Each row has a name. Each question is about the rows just above it.

-.14 -.15 -.12 -.07  .01  .27  .06 -.07  .08 -.25  .04 -.02  .24  .01 -.20  .08 -.04  .07 -.13  .00  .12 -.13  .14 -.11  .24  .06 -.05 -.17 -.03 -.13  .15  .19 -.13  .13 -.01  .13 -.07 -.21  .19  .07  .04 -.06 -.02 -.07 -.21  .01 -.42 -.08 -.09  .20  .07 -.15  .04 -.09 -.12 -.11 -> T
-.16 -.11  .07 -.05  .02  .24  .04 -.09  .09 -.25  .03 -.03  .25  .00 -.17  .08 -.05  .08 -.13  .02  .09 -.14  .16 -.11  .27  .09 -.04 -.17 -.03 -.13  .11  .18 -.13  .12  .00  .10 -.07 -.21  .20  .05  .00 -.05 -.02 -.05 -.08 -.01 -.45  .00 -.07  .16  .08 -.15  .06  .01 -.11 -.13 -> C
 .16 -.10 -.13  .20  .11  .08 -.04  .02 -.04 -.08  .19  .15 -.18  .15 -.04  .08  .00 -.05 -.10  .09  .05 -.02 -.05 -.19 -.03 -.06  .06 -.18 -.03 -.10 -.12  .04 -.10 -.07 -.05  .05 -.05 -.06  .07 -.07  .20 -.01  .03 -.13  .12  .14 -.10 -.09 -.03  .17 -.06 -.03 -.16  .05  .02  .10 -> K
-.09 -.13  .27 -.01  .12 -.07  .10 -.07 -.16 -.02  .13  .02  .08  .07 -.14  .08 -.14  .08 -.09  .04  .05 -.19  .04 -.01 -.22  .10  .21  .14 -.14 -.09 -.03 -.15 -.09  .25  .00  .02  .05 -.25 -.09  .06 -.04  .09 -.12 -.03  .01  .02 -.58 -.12 -.14  .03  .40 -.12 -.15  .04 -.06 -.09 -> E
-.17 -.16  .13  .15 -.05  .21  .17  .18 -.20  .14  .15 -.05 -.01 -.13 -.05  .08 -.02 -.10 -.16  .11 -.01 -.26  .02 -.12 -.11  .06  .07  .17 -.10 -.16  .03 -.19 -.16  .26 -.02 -.12  .04 -.14 -.15  .01 -.01  .08  .05 -.24 -.07 -.07 -.80  .18  .02  .00  .10 -.14 -.04  .07  .01 -.05 -> U
 .01 -.22  .13 -.26 -.09  .19 -.16 -.11 -.08 -.09 -.09  .39 -.50  .60 -.05  .08 -.14 -.03 -.48 -.19  .39  .15 -.16  .27  .08  .56 -.02  .03  .10 -.48  .47  .17 -.48 -.26  .14 -.19  .15 -.09 -.08  .32 -.24 -.05  .00  .01 -.24 -.05  .40  .12 -.19 -.20 -.27  .25 -.27 -.22 -.12 -.42 -> M
-.19 -.17  .15 -.12  .12  .19 -.14 -.17 -.28 -.12 -.25  .41 -.53  .36 -.02  .08  .06 -.17 -.58  .00  .43  .15 -.42  .19 -.16  .51 -.18  .14 -.12 -.58  .48  .27 -.58 -.36 -.02 -.23  .04 -.12 -.13  .26 -.26 -.10  .02 -.02  .03 -.09  .42  .06 -.36 -.33 -.41  .04 -.30 -.03  .06 -.51 -> L
 .01 -.22  .13 -.26 -.09  .19 -.16 -.11 -.08 -.09 -.09  .39 -.50  .60 -.05  .08 -.14 -.03 -.48 -.19  .39  .15 -.16  .27  .08  .56 -.02  .03  .10 -.48  .47  .17 -.48 -.26  .14 -.19  .15 -.09 -.08  .32 -.24 -.05  .00  .01 -.24 -.05  .40  .12 -.19 -.20 -.27  .25 -.27 -.22 -.12 -.42 is in which row? : M
Where do  .16 -.10 -.13  .20  .11  .08 -.04  .02 -.04 -.08  .19  .15 -.18  .15 -.04  .08  .00 -.05 -.10  .09  .05 -.02 -.05 -.19 -.03 -.06  .06 -.18 -.03 -.10 -.12  .04 -.10 -.07 -.05  .05 -.05 -.06  .07 -.07  .20 -.01  .03 -.13  .12  .14 -.10 -.09 -.03  .17 -.06 -.03 -.16  .05  .02  .10 appear? : K

-.90  .28 -.14 -.12 -.18 : A
-.54 -.14 -.15 -.41 -.25 : Q
-.11 -.15 -.15 -.91  .36 : R
-.54  .25 -.15 -.15 -.12 : B
Shared by Q and R: : -.15
Which value is in both B and R? : -.15
The one value in R and B: : -.15

-.07  .09 -.06  .13  .30 -.17  .00  .38 -.14  .00  .10 -.25 -.46 -.07 -.12  .08 -.05 -.17 -.11 -.02  .15  .01  .15 -.44 -.10 -.11  .04 -.14  S
 .01  .12 -.07  .13  .29 -.17 -.45  .36 -.04  .00  .10 -.21  .02  .00 -.04 -.06  .05 -.17 -.11 -.11  .06  .08  .32 -.44 -.10 -.15  .04 -.29  J
-.08  .13 -.08  .13  .28 -.17 -.38  .27 -.14  .00  .17 -.21  .02 -.23 -.12  .10  .09 -.17 -.07 -.11  .20  .01  .12  .01 -.10 -.15  .07 -.14  G
-.21  .13  .23 -.09  .16 -.17 -.39  .11  .00  .00  .10 -.08  .02  .12 -.12 -.27  .36 -.10 -.09 -.21  .02  .29  .43 -.44  .06 -.08 -.12 -.14  P
-.24  .15 -.07  .13  .28 -.17 -.38  .36 -.14 -.01  .10 -.25  .02 -.09 -.12  .10  .11 -.17 -.13 -.11  .13  .01  .15 -.44 -.10 -.15  .04 -.14  Z
-.08  .13 -.07  .03  .28 -.17 -.38  .23 -.14  .00  .10 -.21  .02 -.21 -.12  .10  .11 -.17 -.11 -.11  .15  .01  .15 -.44 -.17 -.15  .05 -.14  F
-.08  .13 -.15  .13  .28 -.17 -.38  .32 -.14  .00  .10 -.25  .02 -.07 -.12 -.73  .00 -.17 -.12 -.11  .14 -.09  .15 -.44 -.10 -.11  .04 -.14  X
-.11  .13 -.13  .03  .28 -.48 -.73  .65 -.74 -.45  .10 -.46  .30 -.07 -.25  .10  .11 -.15 -.20 -.51  .14  .04  .25 -.45 -.08 -.49  .23 -.26  V
 .20  .03 -.07  .15  .22 -.01 -.31  .51 -.30  .00  .00 -.25 -.27 -.07 -.12  .10  .23 -.22 -.02 -.12  .83  .25  .15 -.59 -.40 -.25 -.15 -.14  Y
-.11  .13 -.13  .03  .28 -.48 -.73  .65 -.74 -.13  .10 -.46 -.17 -.07 -.25  .10  .11 -.15 -.20 -.51  .14  .04  .25 -.45 -.08 -.49 -.24 -.26  H
-.08  .13 -.10  .13  .28 -.17 -.38  .36 -.14  .00  .10 -.25 -.21 -.07 -.12  .10  .11 -.17 -.11 -.11  .14  .01 -.10 -.44 -.10 -.15  .04 -.14  N
Whose row is  .20  .03 -.07  .15  .22 -.01 -.31  .51 -.30  .00  .00 -.25 -.27 -.07 -.12  .10  .23 -.22 -.02 -.12  .83  .25  .15 -.59 -.40 -.25 -.15 -.14? : Y
Which row holds -.24  .15 -.07  .13  .28 -.17 -.38  .36 -.14 -.01  .10 -.25  .02 -.09 -.12  .10  .11 -.17 -.13 -.11  .13  .01  .15 -.44 -.10 -.15  .04 -.14? : Z
-.11  .13 -.13  .03  .28 -.48 -.73  .65 -.74 -.13  .10 -.46 -.17 -.07 -.25  .10  .11 -.15 -.20 -.51  .14  .04  .25 -.45 -.08 -.49 -.24 -.26 is in which row? : H
The row with  .01  .12 -.07  .13  .29 -.17 -.45  .36 -.04  .00  .10 -.21  .02  .00 -.04 -.06  .05 -.17 -.11 -.11  .06  .08  .32 -.44 -.10 -.15  .04 -.29 is : J
Where do -.08  .13 -.15  .13  .28 -.17 -.38  .32 -.14  .00  .10 -.25  .02 -.07 -.12 -.73  .00 -.17 -.12 -.11  .14 -.09  .15 -.44 -.10 -.11  .04 -.14 appear? : X

-.26  .57 -.15 -.43 -.14 -.21  .58  .05  .46  .34 : sasil
-.15  .17 -.11 -.53 -.15  .17 -.11 -.32  .07 -.07 : guf
-.24  .33 -.22 -.65  .14 -.29 -.19  .16  .65  .46 : Zigeg
 .24  .58 -.53 -.35 -.14 -.09  .16 -.12  .87  .62 : zubo
 .16  .17 -.11 -.53 -.44 -.43  .08  .09  .77  .93 : dinir
The one value in Zigeg and sasil: : .46
The one value in Zigeg and dinir: : .16
Shared by sasil and dinir: : -.43
Shared by guf and sasil: : -.15
The one value in guf and zubo: : -.53

-.81 -.61 -.16 -.12  .37  .61  .38 -.09 -.65 -.06 -.67  .09  .35 -.90 = vonis
-.01 -.18  .50  .15  .24 -.11  .15 -.35 -.03  .14 -.23  .51  .54 -.18 = mudub
 .00  .03  .03 -.05  .37 -.03 -.05 -.04  .01 -.05  .00  .00 -.01  .02 = pivo
 .00  .38 -.07  .36  .23 -.06  .20  .22 -.26 -.05  .39  .28  .06 -.08 = sira
-.25  .38 -.85  .17 -.27 -.26 -.01  .57  .42 -.92  .60 -.85 -.86  .46 = nume
The one value in pivo and nume: : -.01
Which value is in both vonis and pivo? : .37
The one value in pivo and vonis: : .37
Where do -.81 -.61 -.16 -.12  .37  .61  .38 -.09 -.65 -.06 -.67  .09  .35 -.90 appear? : vonis
Shared by mudub and nume: : -.01

-.02  .00 -.27  .13  .07 -.08  .04 -.52 -.38 -.22 -.07 -.09 -.05 -.01 -.09 -.55  .26 -.24  .18 -.16 : serim
 .27 -.09 -.07  .14  .02  .03  .01 -.20  .26 -.11 -.08  .33 -.02 -.01 -.11 -.10  .10 -.10 -.17 -.01 : Meset
 .27 -.09 -.07  .14  .02 -.02  .01 -.20 -.63 -.01  .26  .33 -.01 -.01 -.11 -.10  .10 -.10 -.17 -.01 : Giz
Whose row is  .27 -.09 -.07  .14  .02 -.02  .01 -.20 -.63 -.01  .26  .33 -.01 -.01 -.11 -.10  .10 -.10 -.17 -.01? : Giz
-.02  .00 -.27  .13  .07 -.08  .04 -.52 -.38 -.22 -.07 -.09 -.05 -.01 -.09 -.55  .26 -.24  .18 -.16 is in which row? : serim
Which row holds  .27 -.09 -.07  .14  .02  .03  .01 -.20  .26 -.11 -.08  .33 -.02 -.01 -.11 -.10  .10 -.10 -.17 -.01? : Meset

 .36 -.87 -.01  .55 -.88 -> pabeg
-.67 -.88 -.66 -.88 -.67 -> baf
-.67 -.42 -.01  .55 -.88 -> dedo
The one value in baf and pabeg: : -.88
Shared by pabeg and baf: : -.88
Where do  .36 -.87 -.01  .55 -.88 appear? : pabeg
Whose row is -.67 -.88 -.66 -.88 -.67? : baf

 .16  .07 -.14 -.23  .17 = Tipos
 .44  .17  .54 -.24 -.01 = vuki
 .04 -.23  .17 -.49  .16 = Nutam
 .18  .56 -.38  .44 -.51 = dol
Whose row is  .44  .17  .54 -.24 -.01? : vuki
The one value in dol and vuki: : .44
Shared by vuki and dol: : .44
Whose row is  .16  .07 -.14 -.23  .17? : Tipos
Shared by vuki and Tipos: : .17

 .24  .80 -.17  .24  .37 -.24 -.25 -.17 -.28 -.33 = rupe
-.02 -.16 -.12 -.16 -.68 -.38  .30  .01  .29  .55 = bofo
-.19 -.26  .29 -.17  .35 -.16 -.23  .22  .49 -.25 = pake
Whose row is -.02 -.16 -.12 -.16 -.68 -.38  .30  .01  .29  .55? : bofo
Whose row is -.19 -.26  .29 -.17  .35 -.16 -.23  .22  .49 -.25? : pake
Whose row is  .24  .80 -.17  .24  .37 -.24 -.25 -.17 -.28 -.33? : rupe

